Each row was made from one path, in order. Every step used is in the known rows, and no mark comes twice. Write each row's path.
(in the rows, 128 means zero)
Known rows
sipore -> dofot -> monev: [102 151 117  96 146 138 121 167 107 150 110 114 143  83 171 142 125 127
 122 131 132 149 139 121 154 161 102 123 154 112 129 165 182 145 140 130
 105 106  84]
zurodir -> zinol: [128 113 108 153 135 121 104 136 107  84 103 145 129 122 162 110 123 183
 124 159 137 135  98 133 128 134 128 118 130 118 134 162 138 125 131 113
 161 115 126]
dofot -> sipore -> monev -> namoso: [ 95 157  66 110 130 156 106 152 133 118 176  97 107 119 127 137 101 104
 125 138 114 177 127 126 155 137 193 127 173  92 173 151 150 108  91 148
 142  70  52]
monev -> namoso -> pimuz -> zinol: [149 165  91 146 125  97 134 161 125 155  95 112  93  94 156 117 141 119
 137 152 141 171 107  90 126 140 162 146 156 111 145 128 154 145 116 103
 168 138  83]
sodul -> zinol -> pimuz: [152 126 155 174 129 124 113 154 125 126 121  85 125 119 164  76 140 156
 180 143 119 134 118 138 142 121  99 139 144 139 121 155 134 166 123  93
 140 140 159]
zinol -> pimuz -> labuk -> pabiv -> namoso: [152 141 193 144 163  92 121 120 100 127 148 139 162 146 124 130 114 148
 108 102 147 129  81  98 122 124 143 165 134 130 132 146 127 198 137 110
 136 167 149]
sipore -> sodul -> zinol: [147 145  91 160 141 144 131 127 128 134 158 123 126  99 164 122 154 164
 145 142  82 142 124 137 157 136  86 135 128 125 131 127 133 133  93 115
 140 136 160]
sipore -> sodul -> zurodir -> zinol: [155 149  70 145 155 129 115 144  95 106 120 168 116 110 156 135 158 204
 165 138 127 154 113 114 143 120  68 122 114 121 126 109 147 137  82 111
 152 137 139]
pabiv -> namoso -> pimuz -> labuk -> zurodir -> zinol: [154 128 170 138 141  69 107  81  96 126 131 154 139 132 118 116 166 177
 110 131 143 131  69 123  44 144 139 156 130 116 129 107 107 134 134  94
 202 173  91]
labuk -> pabiv: [132 130 124 133 171 104 124 145 107 145 133 156 169 111 166 144  93 164
 130 130 153 119 104 144 166 145 139 139 146 129 127 132 151 144 151 122
 121 108 150]
dofot -> sipore -> monev -> namoso -> pimuz: [ 79 172  80 118 115 131 119 146 127 143 174  85 110  91 127 114 126  96
 145 140 104 174 135 122 131 140 188 148 169  90 161 121 157 121  99 132
 160  90  31]
pabiv -> namoso: [121 130 115 127 157 129  97 144 105 143 174 151 127 147 167 132 122 148
 133 130 112 111 114 106 132 147 136 134 149 102 135 187 136 128 138 117
 143 136 140]
sodul -> dofot: [126 135 139 130 159 158 108 168 119 145 156 141 143 124 170 122 132 149
 144 113 142 116 142 119 159 121 121 138 158 111 128 176 158 143 155 118
 124 123 121]
labuk -> pabiv -> namoso -> pimuz -> zinol: [132 164 133 142 172  90 132 126 111 175 157 164 138 126 150 139 145 148
 113 111 145 136  82  90 102 156 133 157 152 130 138 155 135 162 151 109
 156 171 114]
monev -> dofot -> sipore -> sodul: [ 93 174  60 124 117 127 129 144 115 114 186 151 150 104 160 140 123 154
 140 128  70 146 143 149 202 112 126 136 105  98 158 131 155  95 109 148
 120 101 125]
zurodir -> zinol -> pimuz: [136 130 148 179 115  92 112 144  97  69  81 101 138 108 160  90 134 174
 149 149 152 154 104 126 134 100 115 131 124 127 130 166 141 155 114 112
 160 132 126]
pabiv -> namoso -> pimuz: [ 98 142 135 140 144 106 109 143 101 171 174 138 119 123 169 110 145 143
 157 132 107 106 129  99 112 152 141 155 145  99 118 149 142 147 143  98
 166 152 113]
dofot -> monev -> namoso -> pabiv -> labuk -> pimuz: [107 136  80 145 127 105 167  76  89 175 156 167 114 107 133 131 101 141
 133 147 176 175 125 131 119 185 173 128 178 118 130 162 138 172 161 115
 134 109  74]
namoso -> pabiv: [114 119 126 148 143 102 133 135 118 136  91 126 123 120 183 121 123 157
 142 148 138 154 109 126 140 155 145 123 167 115 115 161 137 126 160  84
 108 141 146]
labuk -> zurodir: [158 120 129 116 157  93 107 151 105 136 119 123 160 111 175 131 114 162
 147 127 151 127 108 163 142 139 130 131 161 120 132 124 136 102 143 115
 142 120 131]
dofot -> monev: [116 129 100 110 157 126 122 174 107 136 115 128 137 100 176 142  91 143
 141 143 155 126 138 136 149 147 121 110 152 133 136 168 164 126 157 136
 137 128 124]
zurodir -> zinol -> pimuz -> labuk -> namoso -> pabiv: [149 118 172 209 114  54 139  60 105  72  30  97 155 123  93 103 172 151
 124 158 156 178  68 111 121 125 130 155 142 120 124 145 114 184 140  70
 154 181 142]
sodul -> dofot -> sipore -> monev -> namoso -> pabiv: [ 81 153 117 120 120 164 125 122 139 150 197 117  98 145 122 144 130  94
 120 121 145 194 114 120 143 128 199 120 197  89 152 194 144 131 125 123
 100  88  30]
sodul -> sipore: [126 154 152 122 192 146 119 164 123 109 142 151 142 121 171 123 124 171
 155 141  91 135 136 133 154 122 132 146 174 128 116 177 151 132 156 103
 133 117 132]
monev -> namoso -> pabiv -> labuk: [132 124 113 151 127 110 128  99  96 154 129 131 110 126 160 121 118 139
 132 148 134 162 130 103 128 176 184 123 159 101 129 168 133 152 153 103
 135 114 111]
zurodir -> zinol -> pimuz -> labuk -> pabiv -> namoso: [150 132 192 169 147  77 114  87  93  91 128 162 156 154 106 124 125 178
  90 120 159 137  58 111  96 114 136 155 117 130 135 158 115 197 122 111
 157 159 130]
namoso -> pimuz -> labuk -> zurodir: [164 138 158 122 149  73 126 121 111 151  81 103 164  84 149 110 135 155
 133 120 139 133 110 132  96 148 136 175 151 127 123  56 131 129 154  87
 161 159 112]
monev -> namoso: [140 126  97 132 134 122 110 163 108 139 132 129 115 109 161 129 110 130
 145 159 138 142 112 134 160 130 166 129 151  96 138 150 150 139 113 124
 145  95 100]
namoso -> pimuz -> zinol: [140 165 106 148 145 107 133 165 126 145  74 104 119  83 175 111 147 146
 135 136 126 150 125  84 116 152 122 152 155 135 137 130 151 135 148  98
 153 166 116]
pimuz -> zinol: [158 148  93 138 161 124 122 172 138 111  77 114 117 111 169 133 129 154
 112 132 134 152 112  95 137 148 128 132 155 137 155 161 151 121 143 110
 136 149 139]
monev -> dofot: [131 147 102 139 152 113 110 153 111 126 146 143 147 124 178 108 102 162
 156 132 106 118 124 139 171 129 128 137 124 115 144 134 156 128 159 115
 110  91 145]
pimuz -> labuk -> pabiv -> namoso: [140 132 160 123 186 113 119 107 107 144 156 181 156 154 123 157 106 153
  79 110 138 109  77 104 113 154 150 157 140 126 139 143 122 161 151 116
 137 146 156]
dofot -> sipore: [ 88 138  82 111 132 149 113 161 128 120 133 130 123 119 162 134 113 151
 132 139 122 131 143 139 169 141 146 121 156 110 151 171 144  91 142 132
 150 113 126]
zinol -> pimuz: [140 137 149 153 133 107 122 174 110 110  94  87 142 105 176  94 118 145
 174 134 134 140 131 119 160 115 121 147 149 127 124 152 157 158 132 108
 133 143 144]
namoso -> pimuz: [117 143 124 141 140 105 126 155 105 152 108 111 139  83 180  95 135 149
 167 143 120 127 141 118 131 145 127 152 152 115 114 113 153 140 151  97
 153 136 112]
sodul -> dofot -> sipore -> monev: [ 80 165 113 108 152 194 105 158 139 125 200 105 138 130 135 134 128 122
 125  96 116 147 150 118 151 124 144 136 179 118 160 181 159 116 136 147
 114  94  70]

Which path is each row?
[155 134 160 172 130 100 118 124 108  52  44 101 138 121 127  95 134 168
 114 142 139 158  97 103 104 107 121 151 120 137 133 133 131 172 117  99
 155 155 132]
zurodir -> zinol -> pimuz -> labuk
[133 163  82 172 153 111 169  82 119 137  96 144 124 120 149 126 146 176
 105 117 143 186 113  72  98 195 144 152 178 150 144 156 128 149 178  86
 119 153 131]
namoso -> pabiv -> labuk -> pimuz -> zinol
[103 179  92 111 130 140 129 127 133 128 138  81 109  95 100 118 127  95
 104 131  97 176 130 102 105 147 198 166 166  98 163  84 146 133 105 124
 164 113  33]
dofot -> sipore -> monev -> namoso -> pimuz -> labuk
[165 137 151 168 139  92 125 117 111  96  65  67 174 105 107 109 148 123
 147 135 129 143 114  95 157 118 123 177 144 124 139 117 142 177 132 102
 152 169 163]
zinol -> pimuz -> labuk -> namoso
[167 117 170 160 112  68 102 131  92  81  91 107 166 108 155  97 130 183
 163 140 176 153  89 166 118 100 116 128 138 129 126 147 130 138 115 114
 164 135 117]
labuk -> zurodir -> zinol -> pimuz
[151 135 137 129 179 111 131 123 113 126  97 149 172 115 137 147  96 160
  95 121 148 123  93 120 137 153 143 157 147 135 130 100 136 161 150 116
 120 128 153]
pimuz -> labuk -> pabiv
[155 118 189 181 107  57 130  71  78  95  74 107 152 119 157  93 144 185
 145 127 175 169  98 134  90 145 132 120 147 141 124 160 112 145 154  90
 151 148 121]
namoso -> pabiv -> labuk -> zurodir -> zinol -> pimuz
[129 154 155 113 131 127 135 139 107 187 142 139 130  97 117 126 126 102
 128 130 172 135 139 110 117 125 152 150 155 109 121 135 161 186 141 122
 158 146  45]
sodul -> dofot -> monev -> namoso -> pimuz -> labuk
[159 117 133 137 122  78 128  85  94 167 132 135 135 121 154 132 118 142
 137 131 163 163 100 134 118 171 184 120 172 105 126 142 121 127 150 106
 143 112  96]
monev -> namoso -> pabiv -> labuk -> zurodir
[117 125 131 153 145 118 135 102 101 139 101 122 124 123 179 115 122 160
 126 128 117 141 140  94 121 187 149 125 162 123 120 165 131 137 183  93
 120 137 152]
namoso -> pabiv -> labuk
[160 113 129 142 139  84 102 122 102  98 107 142 152 113 158 121 129 192
 134 146 168 140  81 172 118 128 124 119 140 125 136 140 126 103 128 116
 162 114 113]
labuk -> zurodir -> zinol
[124 173 108 139 166 128 108 153 112 113 163 105 147 123 163 106 100 147
 143 112  75 134 121 122 150 129 137 144 141 119 155 115 163 128 141 125
  85  71 122]
sipore -> monev -> dofot
[135 142 135 136 150 104 132 135 119 136  72 101 143  86 150  99 136 147
 126 133 110 128 133  95 105 155 136 174 143 122 118  85 144 152 150  89
 160 156 124]
namoso -> pimuz -> labuk
[120 169 104 139 137 115 125 153 109 150 142  77 120  79 144 103 123 102
 157 137 110 169 126 110 119 142 171 158 166  95 137  92 161 158 102 114
 143  97  54]
sipore -> monev -> namoso -> pimuz
[ 82 159  82 109 149 165 111 157 136 104 158  93 130 111 145 131 105 131
 123 119 101 154 139 123 145 148 154 130 174 116 168 151 154  93 125 141
 126  94 100]
dofot -> sipore -> monev
[179 120 146 132 143  87 110 104 111  83  74 140 157 122 129 132 125 189
  94 139 160 143  71 154  89 136 130 138 134 135 144 108 116 111 134 108
 167 140 121]
pimuz -> labuk -> zurodir -> zinol
[109 136  99 171 144 112 161  80  99 149 132 149 136 118 156 116 126 179
 134 126 131 153 129 110 110 191 150 156 175 126 123 137 126 154 178  88
 121 129 124]
namoso -> pabiv -> labuk -> pimuz
[117 109 117 169 146  78 133 102 108 141  98 123 143 110 145 133 146 134
 152 160 139 146 102 126 162 155 136 139 173 103 117 159 134 134 165  84
 123 140 150]
labuk -> namoso -> pabiv
[167 125 171 166 118  86 111 104  80  87 100 111 170 111 148  89 131 185
 143 118 159 137 122 134 102 131 118 134 130 148 133 145 124 141 136 121
 177 129 128]
pabiv -> labuk -> zurodir -> zinol -> pimuz
[105 174 154  90 188 153 129 172 114 137 136 146 153  94 163 144 140 142
 134 127  97 163 151 125 156 138 109 134 173 122 112 191 182 153 149 121
 106  96  72]
sodul -> sipore -> dofot -> monev
[166 123 179 202 133  77 139  66 132 123  64  76 139 128 101  96 178 136
 149 151 128 161  80 118 128 144 112 160 159 135 119 131 106 190 151  51
 134 185 170]
sodul -> zinol -> pimuz -> labuk -> namoso -> pabiv
[151 125 170 188 128  60 144  87 110 110  46  69 158 112 113 113 157 125
 144 137 144 171  95 102 142 132 133 165 164 117 122 131 127 178 157  69
 129 181 162]
zinol -> pimuz -> labuk -> namoso -> pabiv
[ 88 156  83 113 127 131 108 148 123 121 164 152 143 135 164 126 105 155
 144 136  97 115 138 154 184 128 150 130 129 107 163 157 152  94 155 136
 125  86 119]
monev -> dofot -> sipore
[145 195  87 142 144 117 131 159 132 136 119  74  99  89 137 114 139 102
 126 130 116 196 104  77 101 147 170 154 174 116 162 107 162 145 104 113
 145 121  56]
sipore -> monev -> namoso -> pimuz -> zinol
[147 167  67 159 166 142 150 111 117 125 123 134 131 112 145 121 134 177
 107 110 127 156 133  73 114 185 131 161 159 156 161 138 140 140 162 119
 148 137 133]
pabiv -> labuk -> pimuz -> zinol
[134 145 137 111 148  77 150 119  98 185 119 153 151  79 111 146  92 118
 109 145 186 145 101 135 122 150 165 155 150 122 127  92 151 186 145 124
 157 129  79]
dofot -> monev -> namoso -> pimuz -> labuk -> pabiv
[117 155 106 162 102 141 133 136 133 115 160  91 125  94 147 108 164 150
 162 136  91 169 139 149 180 108  93 135 127 131 140 154 134 133  80 127
 157 148 140]
dofot -> sipore -> sodul -> zinol -> pimuz
[183 141 156 150 155 110 110 150 110  80  52 128 122 138 126  93 153 191
 163 135 158 148 101  89 103 111  88 141 130 147 124 100 142 179 120  83
 165 160 146]
sodul -> zurodir -> zinol -> pimuz -> labuk
[151 165  66 157 161 118 149 142 131 122 104 143 131 107 152 131 132 169
 123 131 147 170  97 102 137 153 128 159 167 142 152 133 144 136 141 107
 130 146 126]
labuk -> pimuz -> zinol
[143 163 101 169 150 108 141  97 103 151  97 101 156  84 127 111 177 134
 129 128 113 137 148  51 118 180 124 166 152 133 147 128 149 137 173 108
 183 171 135]
pabiv -> labuk -> namoso -> pimuz -> zinol
[135 145 153 137 161  86 142 113 107 155  88 138 168  90 136 122 112 154
 114 121 139 123 106 112 116 156 139 181 145 133 119  66 143 170 158 100
 143 143 126]
namoso -> pimuz -> labuk -> pabiv
[145 108 148 156 137  78 123  64  88 105 100 145 149 125 160 118 139 196
 115 134 163 154  91 141  84 175 142 110 149 132 126 151 111 110 169  97
 152 130 117]
namoso -> pabiv -> labuk -> zurodir -> zinol
[ 77 180 109 117 119 165 119 149 127 166 218 109 115 104 117 115 142  88
 146 113 124 164 148 117 136 119 180 149 179  87 149 148 161 141 109 138
 151  87   4]
sodul -> dofot -> sipore -> monev -> namoso -> pimuz
[122 143 110 164 142 106 128  90  85 156 126 100 177  82 137  97 158 135
 158 132 104 106 167  87 135 177 134 167 147 114 122 114 152 150 171 112
 185 143 132]
pabiv -> labuk -> namoso -> pimuz
[126 127  93 108 132 118 123 170 101 149 141 143 114 104 155 141  86 115
 143 165 164 149 128 144 159 136 156 106 155 109 142 172 165 141 130 142
 151 101  87]
dofot -> monev -> namoso
[110 142 112 114 121 103 141 139 106 175 103 127 113  95 156 152 131 101
 119 158 157 195 101 127 148 165 153 109 171  83 119 180 165 164 133 113
  90  97  35]
sipore -> dofot -> monev -> namoso -> pabiv
[118 127 138 132 175 107 112 129  95 165 196 189 150 148 152 154 101 157
 119 123 142 108  89 126 142 148 145 137 149 112 130 172 130 156 148 124
 133 121 141]
labuk -> pabiv -> namoso
[148 150 123 137 129 100 127 136 115 150  94 111 114  93 129 107 130 117
 136 150 124 149 122 101 114 143 177 169 144  98 130  76 145 163 120  97
 164 139  84]
monev -> namoso -> pimuz -> labuk
